Below is a small trained network, with its code and all its weights. Each question gives an input and a target symbol and asks what happens when units are switched off, that is, made to give their printed mean instead of their output.

import numpy as np


def w(rows, s, z=0):
    codes = np.array(rows[::2]) - 128.0
    scale = np.full(codes.shape[1], s)
    scale[-1] = z or s
    return codes * scale


def f(y):
    return np.maximum(y, 0)


def softmax(a):
    e = np.exp(a - a.max(-1, keepdims=True))
    return e / e.sum(-1, keepdims=True)


def log_softmax(a):
    a = a - a.max(-1, keepdims=True)
    return a - np.log(np.exp(a).sum(-1, keepdims=True))


def net(x, mask):
    ids = ['ΓΘΠαηλξψω'.index(c) for c in x.split()]
    T = len(ids)
    res = E[ids] + P[:T]
    r = res
    for j in range(3):
        rows = slice(3 * j, 3 * j + 3)
        q, k, v = (r @ M[0][rows].T for M in (Q, K, V))
        z = softmax(np.where(np.tri(T) > 0, q @ k.T / 3**0.5, -1e9)) @ v
        o = O[0][rows]
        res = res + np.where(mask[j], z, o[:, -1]) @ o[:, :-1]
    y = f(res @ A[0][:, :-1].T + A[0][:, -1])
    res = res + np.where(mask[3:19], y, B[0][:, -1]) @ B[0][:, :-1]
    return log_softmax(res[-1] @ U[:, :-1].T + U[:, -1])


Q, K, V, O, A, B = {}, {}, {}, {}, {}, {}
E = w([
[82,248,191,253],'Γ',
[144,232,191,234],'Θ',
[119,191,131,168],'Π',
[145,129,132,134],'α',
[233,198,170,186],'η',
[196,38,88,181],'λ',
[181,121,172,143],'ξ',
[116,16,116,227],'ψ',
[64,201,22,117],'ω',
],0.014)
P = w([
[170,109,7,193],'0',
[114,190,203,129],'1',
[109,204,193,123],'2',
[108,205,190,111],'3',
[112,200,188,104],'4',
[120,205,178,94],'5',
[115,216,173,87],'6',
[124,215,172,97],'7',
[118,218,178,104],'8',
],0.011)
Q[0] = w([
[200,164,108,99],'H0',
[199,97,173,42],'H0',
[103,161,224,18],'H0',
[198,245,239,110],'H1',
[188,228,214,111],'H1',
[153,132,231,86],'H1',
[169,76,21,162],'H2',
[134,110,227,117],'H2',
[210,198,187,120],'H2',
],0.012)
K[0] = w([
[195,109,100,76],'H0',
[116,177,154,206],'H0',
[158,136,146,253],'H0',
[120,101,34,209],'H1',
[121,128,52,206],'H1',
[186,110,92,187],'H1',
[114,101,45,141],'H2',
[132,193,238,141],'H2',
[159,128,140,87],'H2',
],0.017)
V[0] = w([
[135,180,90,155],'H0',
[157,127,193,201],'H0',
[78,89,131,116],'H0',
[196,202,238,137],'H1',
[11,113,72,143],'H1',
[254,42,91,69],'H1',
[123,127,146,153],'H2',
[92,76,104,136],'H2',
[122,179,179,71],'H2',
],0.014)
O[0] = w([
[112,189,109,118,208],'H0',
[143,181,173,213,242],'H0',
[201,105,165,125,68],'H0',
[12,36,124,228,105],'H1',
[174,224,226,37,147],'H1',
[217,72,4,154,74],'H1',
[199,158,74,128,178],'H2',
[176,93,144,122,7],'H2',
[135,118,26,156,196],'H2',
],0.011)
A[0] = w([
[162,65,119,103,39],'N0',
[186,127,27,105,41],'N1',
[123,27,78,101,55],'N2',
[151,69,147,31,69],'N3',
[151,2,135,85,150],'N4',
[128,155,58,62,34],'N5',
[169,229,184,98,133],'N6',
[145,76,30,132,8],'N7',
[137,58,124,27,58],'N8',
[89,99,52,143,239],'N9',
[204,177,88,46,61],'N10',
[70,12,202,117,130],'N11',
[151,165,197,9,32],'N12',
[102,205,191,95,113],'N13',
[183,21,63,63,139],'N14',
[232,115,199,177,83],'N15',
],0.0096,0.011)
B[0] = w([
[107,84,182,93,129],'N0',
[212,146,193,186,167],'N1',
[99,192,90,160,133],'N2',
[184,182,181,98,133],'N3',
[113,158,216,9,130],'N4',
[74,94,137,190,155],'N5',
[118,101,75,55,254],'N6',
[85,58,217,90,140],'N7',
[212,122,236,53,130],'N8',
[165,129,178,61,172],'N9',
[55,86,75,186,212],'N10',
[202,121,105,88,159],'N11',
[112,170,176,184,188],'N12',
[154,78,162,115,224],'N13',
[135,226,98,143,136],'N14',
[79,63,109,155,153],'N15',
],0.011,0.038)
U = w([
[200,140,182,137,181],'Γ',
[145,119,146,207,2],'Θ',
[128,1,172,140,119],'Π',
[76,89,111,106,90],'α',
[147,194,84,48,195],'η',
[74,193,167,196,78],'λ',
[167,209,81,128,217],'ξ',
[94,80,88,176,16],'ψ',
[118,128,181,52,110],'ω',
],0.0072,0.0071)

Each question gives the input, a string of symbols that net reads in full, and the target symbol t.
The units are the heads (3 rows each of Q, K, V and O) and the neurons (one row each of A and B). Each row of codes is followed by its name. A weight is (code - 128) times the scale printed after its matrix; where a second scale follows, it is the last column's (O, A, B and U).
mask holds one flag per unit, heads first, then neurons. A switched-off unit (its flag False) gives its mean, the last column of its rows in O or B, instead of its output. The means were averaged over made-up inputs and are rounded, as every weight is.
A unit's drop is (log p(t) with every unit on - log p(t) with that unit switched off) / (log p(t) with every unit on - log p(t) with every unit switched off).
The circuit of an input: a set's keep is (log p(t) with only the set's units on - log p(t) with every unit switched off) / (log p(t) with every unit on - log p(t) with every unit switched off). Starting from the 12 units with the biggest drops (on a tie, the unit counted first), units are removed one at a time, each time the one whose removal leaves the highest keep (on an exact tie, the one counted first), for as long as the keep stays at least 0.8.
circuit, biggest first: the units of the circuit, biggest drop first
most important unit: the unit with the biggest drop
k most important neurons: the k neurons with the biggest drops, biggest first
which heads matter: for each layer, one digit per head in row order, 1 if its drop is at least 0.15 and else 0, layers parted by /
drop of u: that unit's drop, to one decimal
input Θ ξ η, target λ: circuit, biggest first : [H1 N6]
input λ ω ξ λ Θ ψ Θ, target Θ: circuit, biggest first : [H1 N1 N10 N5]
input ψ ξ η, target ψ: circuit, biggest first : [H1 N10 N15]
input Γ α Θ ψ Π ω Θ λ, target ω: circuit, biggest first : [N10 H1 N5]
input α Π ψ ψ ω ψ, target ω: most important unit : N10
input Γ Θ ξ Θ Θ, target ω: circuit, biggest first : [H1 N10 N6]
input Θ α Π Π ω, target ω: circuit, biggest first : [H1 N10]
input α λ λ ω ξ, target ξ: circuit, biggest first : [H1 N13]
input ω λ Θ ω ξ ξ Γ η, target α: 2 most important neurons : [N6 N10]
input Γ Θ Γ Θ Γ, target ω: 2 most important neurons : [N13 N10]
input η ψ Θ ω Θ Γ ξ, target Π: circuit, biggest first : [H1 N7]
input ω Θ λ, target ω: circuit, biggest first : [H2 N10 H0]
input Γ ψ ω Θ ψ Π, target ω: circuit, biggest first : [H1 N10]
input ξ Θ ω ω Θ ψ ξ η, target Γ: which heads matter : 010
input ξ Θ ψ Γ, target Γ: 4 most important neurons : [N10 N6 N9 N7]
input η ξ Π α ω, target ω: circuit, biggest first : [N10 H1]
input ψ ψ ψ α Θ ψ ξ, target ψ: circuit, biggest first : [H1 N10 N5]
input ψ α η Γ Π ξ Γ λ Γ, target ψ: 4 most important neurons : [N10 N6 N5 N15]
input ψ η ψ α α Θ ξ, target ψ: 3 most important neurons : [N10 N6 N5]
input Θ Π η ψ α ξ α, target λ: 2 most important neurons : [N6 N11]
input ξ ξ ψ α Θ, target Γ: 3 most important neurons : [N10 N6 N9]
input Γ ψ ξ α Θ ξ, target ω: 2 most important neurons : [N10 N13]
input ω η ξ Θ, target α: 3 most important neurons : [N6 N10 N13]
input ω ψ Γ Θ, target α: drop of N15 : 0.1
input Θ Π ξ Θ Θ Θ Θ ξ α, target λ: drop of N4 : 0.0
input ψ Θ Θ Θ Θ ξ α α, target ψ: drop of N10 : 2.0
input α ξ ξ λ α η ξ Θ α, target ξ: drop of N13 : 0.3
